Below are the code and all the weights of a small trained network. Each question names an input and a class and asks about switching units off, where a switched-off unit gives its printed mean instead of its output.

import numpy as np


def w(rows, s, z=0):
    codes = np.array(rows[::2]) - 128.0
    scale = np.full(codes.shape[1], s)
    scale[-1] = z or s
    return codes * scale


def f(y):
    return np.maximum(y, 0)


def log_softmax(a):
    a = a - a.max(-1, keepdims=True)
    return a - np.log(np.exp(a).sum(-1, keepdims=True))


def net(x, mask):
    res = np.array(x, float).reshape(1, 4) / 4 @ E
    y = f(res @ A[0][:, :-1].T + A[0][:, -1])
    res = res + np.where(mask, y, B[0][:, -1]) @ B[0][:, :-1]
    return log_softmax(res[-1] @ U[:, :-1].T + U[:, -1])


A, B = {}, {}
E = w([
[59,109,199,191,70,110,181,141,175,80,118],'x0',
[139,157,209,145,206,120,161,136,224,137,116],'x1',
[111,241,243,128,187,128,58,123,80,249,135],'x2',
[172,164,127,3,57,126,144,146,247,193,127],'x3',
],0.0044)
A[0] = w([
[127,139,185,120,130,125,134,125,202,142,129,97],'neuron 0',
[119,95,97,158,131,131,113,124,47,88,127,104],'neuron 1',
[128,103,81,120,95,124,146,124,146,82,127,127],'neuron 2',
[128,126,131,136,130,123,130,139,126,124,128,93],'neuron 3',
[146,144,161,68,134,131,123,129,231,176,130,161],'neuron 4',
[128,156,160,129,158,131,120,125,117,163,136,130],'neuron 5',
[128,131,128,127,128,128,127,127,129,125,130,123],'neuron 6',
[122,125,150,150,149,134,127,133,126,114,131,182],'neuron 7',
[141,132,112,109,152,125,139,112,155,136,133,251],'neuron 8',
[162,169,113,69,206,130,101,124,102,214,131,97],'neuron 9',
[153,134,106,86,147,122,135,127,173,148,121,199],'neuron 10',
[136,110,62,139,159,128,105,124,5,114,131,156],'neuron 11',
[126,109,136,168,167,139,153,135,155,92,131,94],'neuron 12',
[129,151,161,128,148,132,119,126,122,157,119,95],'neuron 13',
[118,136,124,150,142,131,120,119,84,126,127,115],'neuron 14',
[129,127,105,138,137,130,120,127,77,132,131,155],'neuron 15',
[120,129,128,110,84,140,127,127,120,146,136,150],'neuron 16',
[125,139,178,122,121,134,134,126,190,144,129,86],'neuron 17',
[127,146,131,94,71,131,122,130,101,179,127,120],'neuron 18',
[153,88,34,95,72,137,146,134,178,72,128,116],'neuron 19',
[136,158,147,120,192,132,112,120,90,178,124,202],'neuron 20',
[115,137,132,105,79,130,125,134,114,159,127,133],'neuron 21',
[128,105,88,132,117,135,120,120,82,105,129,160],'neuron 22',
[102,139,165,143,101,134,126,129,115,141,133,110],'neuron 23',
[122,136,162,147,124,129,129,131,111,132,122,188],'neuron 24',
[126,144,134,96,63,131,118,130,106,177,129,121],'neuron 25',
[103,131,198,199,176,125,137,125,122,106,129,143],'neuron 26',
[128,129,128,127,129,127,129,128,127,128,127,119],'neuron 27',
[135,126,120,126,128,134,126,128,135,127,132,95],'neuron 28',
[128,128,128,130,127,129,126,127,129,127,129,114],'neuron 29',
[141,144,125,113,150,127,115,128,118,148,126,100],'neuron 30',
],0.013,0.0022)
B[0] = w([
[147,166,113,158,157,157,170,174,117,181,123,190],'neuron 0',
[121,202,84,170,158,122,197,103,134,163,130,209],'neuron 1',
[86,59,56,180,120,127,122,125,88,110,134,203],'neuron 2',
[122,129,131,114,134,139,134,114,133,129,132,131],'neuron 3',
[124,222,8,127,145,132,164,117,147,145,127,233],'neuron 4',
[116,88,109,147,115,130,135,160,55,153,127,189],'neuron 5',
[129,128,127,129,129,129,126,127,128,126,128,128],'neuron 6',
[146,147,173,170,123,128,114,127,144,104,128,165],'neuron 7',
[190,138,90,176,98,75,75,227,171,100,126,174],'neuron 8',
[132,72,121,4,119,204,95,176,223,144,122,236],'neuron 9',
[145,145,54,113,129,112,114,143,173,109,134,189],'neuron 10',
[132,160,161,232,161,172,201,219,84,181,127,238],'neuron 11',
[174,152,201,113,151,151,107,138,193,79,128,170],'neuron 12',
[112,99,114,137,117,137,147,144,57,141,131,175],'neuron 13',
[122,138,192,120,124,130,141,139,77,137,132,170],'neuron 14',
[137,123,164,161,145,146,141,171,107,154,123,174],'neuron 15',
[141,158,120,129,107,69,76,136,119,128,124,157],'neuron 16',
[120,169,113,148,145,160,162,155,93,174,137,179],'neuron 17',
[158,179,153,74,117,91,77,72,112,153,128,176],'neuron 18',
[59,11,16,171,104,52,120,92,66,63,132,254],'neuron 19',
[142,62,112,119,108,129,117,250,116,203,139,225],'neuron 20',
[153,171,134,112,103,75,69,129,103,131,124,161],'neuron 21',
[133,160,69,171,134,129,160,150,138,150,131,189],'neuron 22',
[146,145,114,163,106,62,80,120,85,125,135,159],'neuron 23',
[128,140,156,174,98,79,96,120,121,128,119,168],'neuron 24',
[159,186,149,84,104,86,68,84,103,140,127,177],'neuron 25',
[134,171,251,200,150,124,149,65,153,52,115,213],'neuron 26',
[128,128,127,127,129,127,127,129,127,127,128,128],'neuron 27',
[122,124,123,121,127,129,131,114,123,121,130,132],'neuron 28',
[129,127,127,128,131,131,127,123,129,129,129,128],'neuron 29',
[122,107,129,83,133,150,128,139,151,131,124,157],'neuron 30',
],0.02,0.0075)
U = w([
[153,151,203,124,155,132,123,33,213,52,104,117],'0',
[136,15,193,77,105,161,78,155,117,146,134,116],'1',
[140,156,123,63,71,71,51,31,117,106,128,148],'2',
[82,69,166,115,119,135,136,40,166,100,123,3],'3',
[125,171,157,192,162,134,186,133,77,150,126,144],'4',
[98,90,151,43,133,170,139,46,135,123,135,45],'5',
[160,151,77,73,143,165,136,168,178,169,137,171],'6',
[63,2,74,148,111,95,139,97,120,67,143,135],'7',
],0.0062,0.0027)

Each question gives the input, the list of numbers given to net, and the class t.
The units are the neurons (one row each of A and B). Each row of codes is followed by its name. A weight is (code - 128) times the scale printed after its matrix; where a second scale follows, it is the last column's (A, B and U).
mask holds one flag per neuron, in row order. A switched-off neuron (its flag False) gives its mean, the last column of its row in B, instead of its output. The means were averaged over made-up inputs and are rounded, as every weight is.
A unit's drop is (log p(t) with every unit on - log p(t) with that unit switched off) / (log p(t) with every unit on - log p(t) with every unit switched off).
The circuit of an input: a set's keep is (log p(t) with only the set's units on - log p(t) with every unit switched off) / (log p(t) with every unit on - log p(t) with every unit switched off). Starting from the 12 units with the biggest drops (on a tie, the unit counted first), units are removed one at a time, each time the one whose removal leaves the highest keep (on an exact tie, the one counted first), for as long as the keep stays at least 0.8.
circuit, biggest first: the units of the circuit, biggest drop first
top k neurons: the k neurons with the biggest drops, biggest first
drop of u: that unit's drop, to one decimal
input [3,6,8,4], class 6: circuit, biggest first -> (neuron 9)
input [-6,-4,4,-1], class 1: circuit, biggest first -> (neuron 4; neuron 9)
input [2,7,2,-6], class 0: circuit, biggest first -> (neuron 26; neuron 11)
input [0,2,7,-5], class 1: circuit, biggest first -> (neuron 20; neuron 4)
input [-1,0,1,-1], class 1: circuit, biggest first -> (neuron 4; neuron 1)
input [-8,-4,7,-6], class 6: top 3 neurons -> (neuron 9; neuron 20; neuron 1)
input [7,1,-2,6], class 7: top 3 neurons -> (neuron 19; neuron 11; neuron 9)
input [-7,-8,6,1], class 1: top 3 neurons -> (neuron 4; neuron 9; neuron 20)
input [3,7,3,4], class 6: top 2 neurons -> (neuron 4; neuron 11)
input [6,-3,-2,7], class 7: top 2 neurons -> (neuron 19; neuron 2)
input [-1,5,6,0], class 6: top 2 neurons -> (neuron 9; neuron 4)
input [-8,-7,6,-3], class 6: top 3 neurons -> (neuron 9; neuron 1; neuron 11)
input [2,-6,-2,7], class 2: top 2 neurons -> (neuron 25; neuron 18)
input [-1,-6,-1,2], class 7: circuit, biggest first -> (neuron 19)
input [-7,-8,3,-1], class 6: top 4 neurons -> (neuron 9; neuron 26; neuron 20; neuron 19)
input [7,-8,1,8], class 2: drop of neuron 30 -> 0.0
input [-6,3,3,-4], class 1: drop of neuron 9 -> 0.2
input [-4,-8,7,3], class 1: drop of neuron 19 -> -0.1
